Each row has a name. Each piece below is followed by the name of the row it came from, unless a question asks for something else. Each question is about the rows just above it.

q_228: [  0.7   0.6  -8.1   1.2  -1.3 -24.5   1.0  -0.4  -0.7   1.8   1.1  -3.1
   0.6   1.5]
q_725: [  0.3   0.7  -1.0   1.2  -1.3 -32.8   1.5  -1.0  -0.9   2.7   0.9  -4.4
   0.4   1.8]
q_869: [  3.4   0.5  -9.7   3.3  -1.0 -33.4   0.9   2.1  -0.6   2.0   3.6  -4.6
   1.9   2.9]
q_30: [  6.8 -24.8  37.5   4.1  16.5  84.4 -15.0  17.6   8.1 -13.5   1.1  10.1
   7.4 -30.0]
q_57: [ 1.6 -1.7  3.9 -2.6 -2.9 -5.8  3.4  6.6  4.2 -8.8  0.0 -4.3 -2.9 -0.3]
q_345: [ 1.7  0.7  1.5 -3.2 -5.7 -9.6  4.0  4.1  2.8 -6.8  0.4 -3.7 -2.6  2.4]
q_403: [ -1.7  -4.5   8.8  -7.7  -9.0  -4.1   4.0   5.3   5.3 -14.4  -4.1  -3.7
  -4.8  -5.8]
q_123: [ -0.4  -0.5  33.6  -0.7 -11.1  -0.6   1.2   9.0  -0.9 -17.2  -0.6   1.7
  -1.8  -1.9]
q_223: [ -3.2  -1.4 -51.7  -6.2  16.7  -1.1   1.6 -13.4   0.8  20.1  -4.3  -4.7
  -2.8  -0.7]
Which value is in both q_57 and q_345?	[-2.6]
The value that q_123 holds more than once:	[-0.6]

q_33: [-24.7  15.0 -12.8  -8.4]
q_900: [ -0.1  26.3 -36.0  17.4]
q_146: [-16.8  15.0  48.5  18.4]
q_332: [ 12.4 -12.1   2.9  -3.4]
q_286: [-16.8  15.0  10.9 -19.5]
q_275: [-16.8  15.0   4.6 -19.5]
Which row holds [-16.8  15.0  10.9 -19.5]?	q_286
find: [-16.8  15.0  48.5]	q_146

q_509: [55.3 75.9 55.3 -5.0]
q_236: [-71.6 -71.6 -83.1  55.3]
q_729: [23.7 75.9 20.4 -5.0]
The value that q_509 holds more than once:	[55.3]
Repeated in q_236:	[-71.6]
Where do [-71.6 -71.6 -83.1  55.3] appear?	q_236
Shared by q_509 and q_236:	[55.3]
find: [75.9 55.3]	q_509

q_912: [-53.5 -62.4   6.3   0.0  25.0  17.3  15.5   0.0]
q_761: [ 14.9 -17.1  55.3 -59.1 -46.1  52.5  -1.3  10.9]
q_333: [  0.0 -71.0  48.7  -4.9 -12.0  57.0  12.8 -11.8]
q_872: [ 12.4  66.6 -31.5  63.5   0.0 -65.9 -14.1  10.5]
q_290: [ -8.5 -70.3  43.0   0.0 -23.7  37.5  20.9 -28.4]
q_250: [-22.4 -16.0 -77.5 -30.4  16.1 -11.8 -11.8  -9.9]
q_470: [-26.7  41.4  -8.5 -21.7   0.0  30.7 -26.3  -8.4]
q_362: [ -6.3 -35.0  52.7   0.0 -35.9  59.2   3.0   0.0]
The value that q_250 holds more than once:	[-11.8]
Which value is in both q_470 and q_912?	[0.0]

q_438: [-67.6 -13.4  17.6  71.5]
q_364: [-50.7  20.4  17.1 -35.5]
q_804: [-67.6 -13.4  61.4  71.5]
q_327: [-31.7  54.6 -75.0  28.9]
q_222: [ -1.7  48.5 -53.3 -47.0]
q_165: [20.5  5.8 61.3 88.9]
q_702: [-12.9  19.5  19.5  19.5]
q_991: [20.5 20.5 -2.5 61.4]
q_693: [-31.7  54.6  22.2  51.1]
Repeated in q_991:	[20.5]
The value that q_702 holds more than once:	[19.5]
Which value is in both q_804 and q_991?	[61.4]
Which row holds [ 48.5 -53.3]?	q_222
Which value is in both q_165 and q_991?	[20.5]
find: [54.6 22.2]	q_693

q_981: [ 14.3  14.8  12.7 -52.3 -44.1 -25.6 -31.9  26.1 -57.6]
q_502: [-31.9  35.6  12.7 -52.3 -19.9 -31.9 -17.0  78.6   0.5]
q_234: [ 14.3 -77.6 -17.9  14.3 -20.6  25.8  14.3  35.6 -32.7]
Repeated in q_234:	[14.3]
The one value in q_234 and q_981:	[14.3]
Which value is in both q_234 and q_502?	[35.6]
The one value in q_981 and q_234:	[14.3]
find: [ 14.3  14.8  12.7 -52.3 -44.1 -25.6 -31.9  26.1 -57.6]	q_981
The value that q_502 holds more than once:	[-31.9]

q_709: [12.1  1.3  2.3  3.3 -0.5 -7.4 -2.5 12.0 12.0 -0.7 -5.6 -2.0 -0.3 15.6]
q_631: [ -2.6  -3.0 -43.5 -77.6  40.6 -18.9  -1.9 -11.9 -12.8  76.3 -45.3  -0.2
  15.1  29.2]
q_539: [ -2.5  -3.9   6.4   4.7  -5.5   4.6   7.0   6.0   3.3 -12.9  -3.2   6.7
  -6.3   0.9]
q_81: [ 15.1  -2.5   0.1 -12.8   8.4  -3.9 -35.6  -4.5   8.0  16.6  -3.1   0.1
  -2.4   8.0]
q_50: [  6.9   2.9  -2.1  28.3 -13.6  10.4   2.7  -8.2  14.2 -35.9   0.1   3.1
 -11.7   2.0]
q_108: [ 19.2  -3.8  17.5  13.4  -1.0  -2.8 -17.8 -18.1   3.5  -1.5  10.8  -8.5
   6.5  -7.7]
q_866: [ 15.1   2.9   0.1 -12.8   8.4  -3.9 -35.6  -4.5   8.0  16.6  -3.1   0.1
  -2.4   8.0]
q_728: [ -3.1   3.0  -4.7  24.9 -13.8   5.9  14.8  12.4   5.1 -27.6   9.1   0.1
  -7.1  -1.4]
q_586: [ -3.1   3.0  -4.7  24.9 -13.8 -17.8  -2.8 -18.1   3.5 -16.2   7.7 -12.8
   2.8  10.7]
q_353: [ 19.2  -3.8  17.5  13.4 -18.1  -2.8 -17.8 -18.1   3.5  10.5  10.8  -8.5
   6.5  -7.7]
The row with [ 15.1   2.9   0.1 -12.8   8.4  -3.9 -35.6  -4.5   8.0  16.6  -3.1   0.1
  -2.4   8.0] is	q_866
The value that q_353 holds more than once:	[-18.1]
[ 19.2  -3.8  17.5  13.4  -1.0  -2.8 -17.8 -18.1   3.5  -1.5  10.8  -8.5
   6.5  -7.7] is in which row?	q_108
Shared by q_631 and q_586:	[-12.8]

